Here is a tiny trained network, its code and every weight. The questions are about switching its units off for an input and a target symbol, where a switched-off unit gives its printed mean instead of its output.

import numpy as np


def w(rows, s, z=0):
    codes = np.array(rows[::2]) - 128.0
    scale = np.full(codes.shape[1], s)
    scale[-1] = z or s
    return codes * scale


def norm(h):
    return h / np.sqrt((h * h).mean(-1, keepdims=True) + 1e-5)


def f(y):
    return y / 2 * (1 + np.tanh(0.7978845608 * (y + 0.044715 * y**3)))


def softmax(a):
    e = np.exp(a - a.max(-1, keepdims=True))
    return e / e.sum(-1, keepdims=True)


def log_softmax(a):
    a = a - a.max(-1, keepdims=True)
    return a - np.log(np.exp(a).sum(-1, keepdims=True))


def net(x, mask):
    ids = ['ΛΣΩβγδζημξπτφ'.index(c) for c in x.split()]
    T = len(ids)
    res = E[ids] + P[:T]
    u = 0
    for l in range(2):
        r = norm(res)
        for j in range(3):
            rows = slice(2 * j, 2 * j + 2)
            q, k, v = (r @ M[l][rows].T for M in (Q, K, V))
            z = softmax(np.where(np.tri(T) > 0, q @ k.T / 2**0.5, -1e9)) @ v
            o = O[l][rows]
            res = res + np.where(mask[u + j], z, o[:, -1]) @ o[:, :-1]
        u += 3
        y = f(norm(res) @ A[l][:, :-1].T + A[l][:, -1])
        res = res + np.where(mask[u : u + 4], y, B[l][:, -1]) @ B[l][:, :-1]
        u += 4
    return log_softmax(norm(res)[-1] @ U[:, :-1].T + U[:, -1])


Q, K, V, O, A, B = {}, {}, {}, {}, {}, {}
E = w([
[97,83,149,160,142,111,122,157,79,100],'Λ',
[96,112,51,97,109,175,167,171,151,124],'Σ',
[87,119,191,94,150,169,119,127,105,157],'Ω',
[133,125,183,116,127,116,83,147,168,118],'β',
[161,100,168,80,89,122,124,154,98,143],'γ',
[161,173,120,96,188,104,187,154,112,180],'δ',
[107,133,164,182,116,95,104,125,97,134],'ζ',
[96,254,64,148,162,131,100,164,129,127],'η',
[162,100,130,170,99,76,130,169,142,122],'μ',
[120,77,184,187,155,136,136,134,157,156],'ξ',
[108,120,162,152,93,121,134,115,154,213],'π',
[92,108,118,142,113,62,119,132,111,151],'τ',
[160,174,110,167,103,175,170,143,46,156],'φ',
],0.0041)
P = w([
[140,126,202,105,138,116,98,232,165,178],'0',
[160,76,117,134,158,146,61,144,132,152],'1',
[168,97,92,143,144,174,70,38,126,94],'2',
[145,164,138,103,101,126,141,4,148,55],'3',
[111,177,161,115,108,87,189,146,136,81],'4',
[121,127,154,166,166,159,165,240,118,106],'5',
[183,64,128,133,164,208,18,148,126,154],'6',
],0.0033)
Q[0] = w([
[148,178,140,77,76,90,177,5,159,45],'L0H1',
[196,95,61,127,164,165,46,65,131,155],'L0H1',
[167,100,82,131,144,171,61,104,115,157],'L0H2',
[100,140,131,84,110,85,135,33,135,108],'L0H2',
[65,173,193,134,106,89,207,148,127,88],'L0H3',
[95,112,141,150,146,167,103,254,97,174],'L0H3',
],0.0078)
K[0] = w([
[140,73,87,148,187,160,47,174,113,197],'L0H1',
[81,134,174,108,108,89,176,254,121,150],'L0H1',
[88,159,167,111,114,80,194,195,127,151],'L0H2',
[169,100,85,147,200,138,64,185,112,198],'L0H2',
[188,108,70,158,152,192,79,44,124,117],'L0H3',
[111,185,163,123,75,117,200,59,137,69],'L0H3',
],0.0073)
V[0] = w([
[63,155,173,140,190,241,77,16,157,192],'L0H1',
[79,51,93,233,239,167,188,170,121,111],'L0H1',
[16,93,78,99,57,93,158,91,66,204],'L0H2',
[211,179,102,162,94,222,157,143,26,158],'L0H2',
[118,97,101,15,146,226,103,182,106,84],'L0H3',
[86,106,166,66,219,65,75,129,4,120],'L0H3',
],0.0028)
O[0] = w([
[160,87,104,107,192,215,49,47,144,230,101],'L0H1',
[95,98,115,255,217,178,198,211,132,139,110],'L0H1',
[33,125,60,109,73,100,155,136,45,228,8],'L0H2',
[203,135,140,168,89,187,110,211,85,167,22],'L0H2',
[78,155,166,58,106,224,134,203,127,95,65],'L0H3',
[49,134,176,92,185,85,103,151,35,105,125],'L0H3',
],0.0031,0.0014)
A[0] = w([
[14,83,99,99,171,106,143,3,53,123,170],'L0N1',
[174,196,43,107,108,198,110,133,126,131,3],'L0N2',
[51,164,192,183,61,108,175,139,147,120,236],'L0N3',
[112,172,168,147,84,230,176,71,169,118,237],'L0N4',
],0.0027,0.0025)
B[0] = w([
[135,104,125,139,135,104,55,252,114,246,165],'L0N1',
[50,187,135,173,102,153,150,68,193,231,69],'L0N2',
[247,37,43,103,142,89,31,150,86,162,249],'L0N3',
[182,59,49,129,155,96,53,224,91,150,242],'L0N4',
],0.0027,0.0017)
Q[1] = w([
[136,132,161,89,159,90,174,189,165,184],'L1H1',
[132,134,119,108,174,196,166,106,87,151],'L1H1',
[25,227,47,132,126,167,200,105,156,96],'L1H2',
[255,73,167,165,146,81,76,190,94,173],'L1H2',
[203,33,166,118,94,129,93,119,100,118],'L1H3',
[83,190,96,167,106,153,160,81,119,104],'L1H3',
],0.0063)
K[1] = w([
[152,117,85,195,121,138,86,62,67,68],'L1H1',
[43,107,99,175,104,157,76,151,178,144],'L1H1',
[142,55,254,159,124,80,68,112,143,128],'L1H2',
[113,187,46,119,116,154,209,119,90,155],'L1H2',
[159,196,55,100,202,147,185,145,112,163],'L1H3',
[86,95,170,147,131,101,52,152,178,137],'L1H3',
],0.006)
V[1] = w([
[75,148,25,161,137,130,44,50,114,57],'L1H1',
[154,105,125,85,174,181,130,100,67,80],'L1H1',
[113,29,28,59,114,153,144,181,174,110],'L1H2',
[181,68,191,110,108,126,253,85,34,165],'L1H2',
[115,1,157,152,75,149,126,80,100,103],'L1H3',
[102,99,195,79,177,67,174,90,196,133],'L1H3',
],0.0031)
O[1] = w([
[44,78,208,190,89,60,14,172,169,99,8],'L1H1',
[108,90,208,97,126,121,122,147,65,94,116],'L1H1',
[97,39,56,59,91,154,185,197,181,146,224],'L1H2',
[219,4,161,130,103,115,79,106,48,115,2],'L1H2',
[129,18,221,126,81,174,217,43,103,124,102],'L1H3',
[112,97,110,61,209,72,216,65,119,134,134],'L1H3',
],0.003,0.0019)
A[1] = w([
[81,118,155,119,61,180,191,187,197,161,179],'L1N1',
[134,165,173,133,87,131,151,134,130,200,254],'L1N2',
[143,188,254,156,166,73,136,89,113,163,180],'L1N3',
[119,112,89,142,116,102,195,33,114,144,199],'L1N4',
],0.0039,0.0018)
B[1] = w([
[114,100,26,158,126,141,62,53,85,30,254],'L1N1',
[147,134,22,163,133,141,15,74,50,61,207],'L1N2',
[105,100,4,149,133,174,66,54,103,38,225],'L1N3',
[142,161,133,120,104,30,89,251,107,137,186],'L1N4',
],0.0033,0.00089)
U = w([
[51,89,185,169,153,128,167,194,58,97,118],'Λ',
[79,76,63,118,62,195,165,180,175,121,104],'Σ',
[48,132,201,63,152,228,118,86,89,201,73],'Ω',
[98,139,199,60,124,115,104,34,219,74,71],'β',
[150,151,191,27,43,134,166,111,78,108,98],'γ',
[182,126,82,94,197,118,96,169,104,102,254],'δ',
[102,99,105,177,129,114,89,82,103,79,191],'ζ',
[75,239,131,178,134,146,91,150,175,122,101],'η',
[176,146,156,177,67,53,222,144,174,71,73],'μ',
[133,90,161,206,195,171,210,67,174,162,113],'ξ',
[163,119,94,119,88,107,122,45,157,254,72],'π',
[27,123,129,129,96,18,137,129,82,181,66],'τ',
[173,147,178,224,42,210,104,136,69,131,87],'φ',
],0.0083,0.0073)

Each question gives the input, a string of symbols that net reads in full, and the target symbol t.
The units are the heads (2 rows each of Q, K, V and O) and the neurons (one row each of A and B). Each row of codes is followed by its name. A weight is (code - 128) times the scale printed after its matrix; where a second scale follows, it is the last column's (O, A, B and U).
mask holds one flag per unit, layer by layer, with each layer's heads first. A switched-off unit (its flag False) gives its mean, the last column of its rows in O or B, instead of its output. The means were averaged over made-up inputs and are rounded, as every weight is.
A unit's drop is (log p(t) with every unit on - log p(t) with that unit switched off) / (log p(t) with every unit on - log p(t) with every unit switched off).
The circuit of an input: a set's keep is (log p(t) with only the set's units on - log p(t) with every unit switched off) / (log p(t) with every unit on - log p(t) with every unit switched off). Starting from the 12 units with the biggest drops (on a tie, the unit counted first), units are removed one at a time, each time the one whose removal leaves the highest keep (on an exact tie, the one counted first), for as long as the keep stays at least 0.8.
units of the circuit, in order: the units of the circuit, biggest drop first
unit that matters most: the unit with the biggest drop
k most important neurons of layer l: the k neurons of layer l with the biggest drops, biggest first
heads that matter: for each layer, one digit per head in row order, 1 if its drop is at least 0.15 and else 0, layers parted by /
input β ξ μ, target β: heads that matter => 110 / 000
input ζ ξ μ π Λ, target μ: unit that matters most => L0H3
input ξ Λ π ξ, target Λ: units of the circuit, in order => (L0H3 L0H1)
input Ω β γ ξ Ω ξ, target ξ: units of the circuit, in order => (L0H1 L1H3)
input Σ ξ η π β, target η: heads that matter => 000 / 011
input ζ ξ Λ Ω μ γ, target Ω: heads that matter => 100 / 000
input ξ π Ω η β Σ β, target β: heads that matter => 110 / 000
input Λ φ δ π, target δ: heads that matter => 000 / 000
input ξ β ξ, target ξ: heads that matter => 100 / 000
input π η η μ, target η: heads that matter => 000 / 010
input Ω τ Σ μ Σ φ Ω, target Σ: units of the circuit, in order => (L1H2 L0H1)
input γ γ δ Σ, target γ: 2 most important neurons of layer 1 => (L1N3 L1N2)
input π δ τ μ, target δ: units of the circuit, in order => (L0N3 L1H3 L0H3)
input τ π π β, target π: most important neuron of layer 1 => (L1N1)
input Λ φ ξ Σ γ μ, target Σ: units of the circuit, in order => (L1H2 L0H3)
input π π Σ, target π: 2 most important neurons of layer 0 => (L0N2 L0N3)
input Ω φ μ, target φ: heads that matter => 000 / 001
input Λ π π ζ ξ ξ, target ζ: units of the circuit, in order => (L1N3 L0H3 L1H2)
input ξ Λ γ π φ ξ, target φ: units of the circuit, in order => (L1H3 L1H2)
input π δ ξ η ξ ζ, target η: units of the circuit, in order => (L1H2)
input β Λ ξ, target β: heads that matter => 110 / 000
input β δ μ γ φ Ω, target γ: heads that matter => 100 / 000
input β ξ δ ζ, target δ: heads that matter => 000 / 001
input Σ φ ξ Ω Σ φ π, target Σ: heads that matter => 001 / 010
input Σ Σ μ, target Σ: heads that matter => 000 / 010
input ξ δ π ξ β, target π: heads that matter => 101 / 000
input η δ ξ δ ξ, target δ: unit that matters most => L1H3
